Here is a tiny trained network, its code and every weight. The questions are about switching its units off for an input and a class, where a switched-off unit gives its printed mean instead of its output.

import numpy as np


def w(rows, s, z=0):
    codes = np.array(rows[::2]) - 128.0
    scale = np.full(codes.shape[1], s)
    scale[-1] = z or s
    return codes * scale


def f(y):
    return y / 2 * (1 + np.tanh(0.7978845608 * (y + 0.044715 * y**3)))


def log_softmax(a):
    a = a - a.max(-1, keepdims=True)
    return a - np.log(np.exp(a).sum(-1, keepdims=True))


def net(x, mask):
    res = np.array(x, float).reshape(1, 3) / 4 @ E
    y = f(res @ A[0][:, :-1].T + A[0][:, -1])
    res = res + np.where(mask, y, B[0][:, -1]) @ B[0][:, :-1]
    return log_softmax(res[-1] @ U[:, :-1].T + U[:, -1])


A, B = {}, {}
E = w([
[159,131,109,161,66,220,98,129,125,45,130],'x0',
[212,41,148,107,113,133,127,134,126,138,44],'x1',
[136,100,153,132,133,75,1,131,130,98,149],'x2',
],0.0096)
A[0] = w([
[112,119,133,123,151,29,164,126,129,181,128,150],'n1',
[183,33,142,116,132,140,121,127,132,146,41,79],'n2',
[122,139,128,129,108,221,96,125,135,66,145,133],'n3',
[141,124,127,134,115,223,97,129,131,98,143,87],'n4',
[147,127,119,126,130,145,176,127,125,139,112,83],'n5',
[183,68,123,126,111,117,124,116,137,144,70,53],'n6',
[103,168,120,133,136,121,109,125,126,117,199,109],'n7',
[123,117,131,134,120,187,114,115,113,93,140,81],'n8',
[62,192,130,129,123,138,132,127,132,121,191,88],'n9',
[141,117,120,138,124,88,38,127,122,118,122,80],'n10',
[125,127,128,140,120,192,225,130,132,146,116,105],'n11',
[117,133,142,124,156,90,136,123,102,147,111,81],'n12',
[83,183,119,137,132,128,111,114,142,112,171,78],'n13',
[112,136,104,132,137,161,179,116,130,140,109,86],'n14',
[127,140,124,130,134,138,155,118,124,136,119,254],'n15',
[131,115,107,140,153,53,145,144,128,177,126,96],'n16',
[168,100,129,122,119,116,136,131,130,134,101,197],'n17',
[129,114,136,130,147,46,149,101,143,184,134,87],'n18',
[110,113,131,105,155,58,142,137,123,163,116,105],'n19',
[136,105,129,141,134,98,54,118,120,109,138,78],'n20',
[132,124,126,134,123,175,112,139,122,104,136,217],'n21',
[125,112,140,134,133,73,8,126,131,113,147,138],'n22',
[131,124,117,110,121,108,49,127,128,131,128,100],'n23',
[166,133,113,150,113,219,100,125,129,62,119,85],'n24',
[142,136,128,128,122,152,211,142,121,134,124,91],'n25',
[132,146,122,123,122,155,199,107,117,150,108,103],'n26',
],0.012,0.0085)
B[0] = w([
[123,125,82,95,42,115,63,98,158,169,108,248],'n1',
[119,148,98,171,185,148,72,183,3,107,167,255],'n2',
[126,119,124,88,65,107,73,115,132,162,84,238],'n3',
[135,138,172,85,84,112,100,129,102,131,53,200],'n4',
[128,131,177,86,147,142,149,173,110,94,113,160],'n5',
[141,158,164,175,186,121,110,195,9,93,118,196],'n6',
[139,129,106,160,176,136,114,172,38,124,136,191],'n7',
[132,129,181,103,106,116,113,137,99,117,59,162],'n8',
[139,130,116,173,196,128,89,194,14,105,148,213],'n9',
[131,99,176,76,166,143,202,162,160,97,104,181],'n10',
[134,93,165,53,168,130,200,179,183,113,146,238],'n11',
[119,138,166,102,112,121,132,147,96,123,61,149],'n12',
[145,142,163,168,173,144,99,178,26,94,109,183],'n13',
[138,128,196,89,150,151,175,157,133,94,103,171],'n14',
[118,125,13,150,108,134,107,57,232,174,247,246],'n15',
[129,123,160,97,78,121,90,136,107,127,71,189],'n16',
[103,149,76,187,144,113,115,107,128,147,186,218],'n17',
[149,136,159,82,84,124,87,133,110,133,45,199],'n18',
[134,140,151,96,66,135,85,129,121,130,71,197],'n19',
[137,109,184,79,160,149,188,158,152,94,102,172],'n20',
[108,145,46,129,101,105,99,70,188,183,174,224],'n21',
[118,113,101,75,145,151,225,134,230,138,198,242],'n22',
[134,123,153,78,145,144,190,164,152,117,131,168],'n23',
[132,133,160,79,61,111,75,143,105,154,40,234],'n24',
[125,113,170,80,163,147,185,173,151,93,94,196],'n25',
[134,102,176,87,153,133,193,169,151,99,125,202],'n26',
],0.02,0.0088)
U = w([
[134,129,139,71,2,74,54,131,159,185,21,111],'0',
[130,59,171,64,177,173,231,180,236,76,155,101],'1',
[138,170,95,192,214,126,77,197,20,84,160,123],'2',
[88,125,15,178,97,92,116,24,242,185,211,253],'3',
[129,129,153,195,136,95,133,98,162,121,67,80],'4',
[128,132,166,169,125,106,130,101,131,96,109,89],'5',
],0.0082,0.0053)

Each question gives the input, the list of numbers given to net, and the class t.
The units are the neurons (one row each of A and B). Each row of codes is followed by its name. A weight is (code - 128) times the scale printed after its matrix; where a second scale follows, it is the last column's (A, B and U).
mask holds one flag per neuron, in row order. A switched-off neuron (its flag False) gives its mean, the last column of its row in B, instead of its output. The means were averaged over made-up inputs and are rounded, as every weight is.
A unit's drop is (log p(t) with every unit on - log p(t) with that unit switched off) / (log p(t) with every unit on - log p(t) with every unit switched off).
unit that matters most: the unit with the biggest drop
top k neurons: the k neurons with the biggest drops, biggest first
drop when u is switched off: that unit's drop, to one decimal
input [-6,6,-7], class 1: top 2 neurons -> [n11; n26]
input [-2,-2,-4], class 1: unit that matters most -> n21
input [-2,5,-5], class 1: top 4 neurons -> [n11; n9; n26; n25]
input [-7,8,-6], class 2: top 2 neurons -> [n2; n6]
input [-6,-7,2], class 2: top 2 neurons -> [n9; n7]
input [1,-7,5], class 2: top 3 neurons -> [n9; n7; n13]
input [-2,-5,4], class 2: top 2 neurons -> [n9; n7]
input [-2,-3,3], class 3: top 2 neurons -> [n11; n2]
input [1,-3,-1], class 3: top 2 neurons -> [n2; n6]
input [1,2,3], class 3: drop when n11 is switched off -> 0.2
input [5,-8,-2], class 2: drop when n9 is switched off -> 0.5
input [3,-4,-1], class 2: drop when n1 is switched off -> 0.7
input [2,-2,3], class 3: drop when n11 is switched off -> 0.2
input [-4,6,8], class 1: unit that matters most -> n22
